A =
49	17	65	21	42	72	53	52	19	63	57	35
38	52	15	53	39	13	43	36	61	28	26	62
36	27	40	32	20	27	44	35	35	36	39	31
15	23	21	28	22	36	69	36	58	53	21	54
25	23	52	31	40	73	45	56	22	53	53	40
30	48	9	51	34	16	53	33	57	26	29	54
20	52	54	38	29	36	57	49	28	39	51	36
45	63	56	60	55	44	28	48	57	18	54	34
27	50	6	56	35	12	42	29	59	22	26	56
23	14	15	33	12	24	54	19	38	76	19	53
22	15	30	25	19	33	57	21	27	60	34	49
21	13	21	37	11	35	39	33	24	76	25	52
44	32	27	15	17	17	36	45	30	19	43	26
16	26	29	33	11	27	39	34	29	62	20	50
Rows and columns are counted from 1.
row 1 col 1 -> 49
row 3 col 3 -> 40
row 6 col 5 -> 34
row 11 col 5 -> 19
row 11 col 3 -> 30
row 10 col 3 -> 15
row 6 col 8 -> 33
row 3 col 2 -> 27
row 13 col 4 -> 15
row 2 col 5 -> 39
row 14 col 8 -> 34
row 2 col 4 -> 53
row 13 col 11 -> 43
row 1 col 11 -> 57
row 12 col 6 -> 35
row 11 col 10 -> 60
row 6 col 11 -> 29
row 5 col 11 -> 53
row 8 col 11 -> 54
row 12 col 1 -> 21
row 11 col 12 -> 49
row 10 col 2 -> 14
row 5 col 5 -> 40
row 8 col 2 -> 63
row 13 col 1 -> 44
row 14 col 12 -> 50
row 11 col 2 -> 15
row 5 col 12 -> 40
row 12 col 5 -> 11
row 13 col 8 -> 45
row 4 col 1 -> 15
row 5 col 9 -> 22
row 2 col 10 -> 28
row 4 col 12 -> 54

a =
  4   18   -8   18   17
 17   18    9  -30  -24
 15   18   15    2  -12
 15   18   -3   -1   -8
 31   18   -9  -11  -20
 10   18   18   -4    0
Rows and columns are counted from 1.
(1, 1) = 4
(3, 5) = -12
(1, 3) = -8
(2, 2) = 18
(4, 3) = -3
(2, 4) = -30
(3, 4) = 2
(6, 4) = -4
(2, 1) = 17
(1, 2) = 18
(5, 4) = -11

W =
array([[ 0.11,  0.18, -0.03,  0.08,  0.04,  0.14],
       [ 0.08,  0.06,  0.06, -0.06, -0.08,  0.14],
       [-0.02, -0.04,  0.07, -0.15, -0.09,  0.10]])
Rows and columns are counted from 1.
(1, 1) = 0.11
(2, 4) = -0.06
(3, 1) = -0.02
(3, 5) = -0.09
(1, 3) = -0.03
(2, 1) = 0.08
(1, 6) = 0.14
(3, 3) = 0.07
(2, 3) = 0.06
(2, 5) = -0.08
(2, 2) = 0.06
(3, 4) = -0.15
(2, 6) = 0.14

x =
19	-1	2	5	1	14	1	13	1	-1	18	-3	6	-1	5	1
5	0	3	4	1	-7	-1	4	1	-1	-1	-10	-3	1	-2	0
19	1	4	-13	-7	15	-7	18	0	0	19	13	-13	-3	5	-1
12	0	-6	9	6	9	6	10	0	-2	8	-12	9	-3	-23	0
7	0	-3	-29	-16	-2	-12	3	0	1	-3	26	-17	-2	-4	0
18	-1	3	-7	-7	21	-3	13	0	-1	21	9	-8	-2	5	-1
20	0	6	12	11	15	8	16	-1	1	14	-12	13	-3	31	0
Rows and columns are counted from 1.
(1, 1) = 19
(4, 3) = -6
(5, 10) = 1
(2, 3) = 3
(6, 3) = 3
(5, 13) = -17
(5, 6) = -2
(7, 10) = 1
(3, 14) = -3
(7, 14) = -3
(7, 11) = 14
(2, 2) = 0
(4, 6) = 9
(3, 15) = 5
(4, 7) = 6
(5, 16) = 0
(6, 9) = 0
(2, 14) = 1
(7, 9) = -1
(5, 14) = -2
(4, 2) = 0
(5, 15) = -4
(3, 9) = 0
(3, 2) = 1
(5, 7) = -12
(7, 3) = 6
(7, 15) = 31
(5, 12) = 26
(6, 15) = 5
(2, 6) = -7
(6, 10) = -1
(5, 4) = -29
(2, 11) = -1
(2, 15) = -2
(3, 10) = 0
(4, 12) = -12
(6, 12) = 9

X =
[[ 1.241 -0.219 -0.363  1.366 -1.756  1.282 -0.330  0.328 -0.297]
 [-1.114 -0.284 -0.262 -1.208 -1.358  1.025  0.019 -0.419 -0.273]
 [ 0.049 -0.289 -0.186  0.082  2.507 -2.001 -0.221 -0.327 -0.346]
 [-1.125 -0.309 -0.177 -1.209  1.560 -1.244 -0.030 -0.739 -0.318]
 [-2.305 -0.349 -0.103 -2.496  2.569 -2.002  0.131 -1.206 -0.318]
 [-1.116 -0.293 -0.234 -1.204 -0.697  0.518  0.010 -0.319 -0.281]
 [ 0.349 -0.268 -0.243  0.405  0.879 -0.741 -0.238 -0.023 -0.324]]
Indices start at 1.
(1, 1): 1.241
(2, 1): -1.114
(3, 6): -2.001
(6, 5): -0.697
(5, 5): 2.569
(2, 2): -0.284
(5, 4): -2.496
(3, 9): -0.346
(5, 1): -2.305
(1, 2): -0.219
(3, 8): -0.327
(5, 9): -0.318
(3, 4): 0.082
(3, 3): -0.186
(3, 2): -0.289
(4, 2): -0.309
(7, 2): -0.268
(7, 8): -0.023
(4, 9): -0.318
(2, 5): -1.358
(5, 6): -2.002
(5, 2): -0.349
(4, 5): 1.560
(3, 1): 0.049
(6, 3): -0.234
(1, 8): 0.328
(2, 7): 0.019
(1, 4): 1.366
(4, 6): -1.244
(7, 3): -0.243
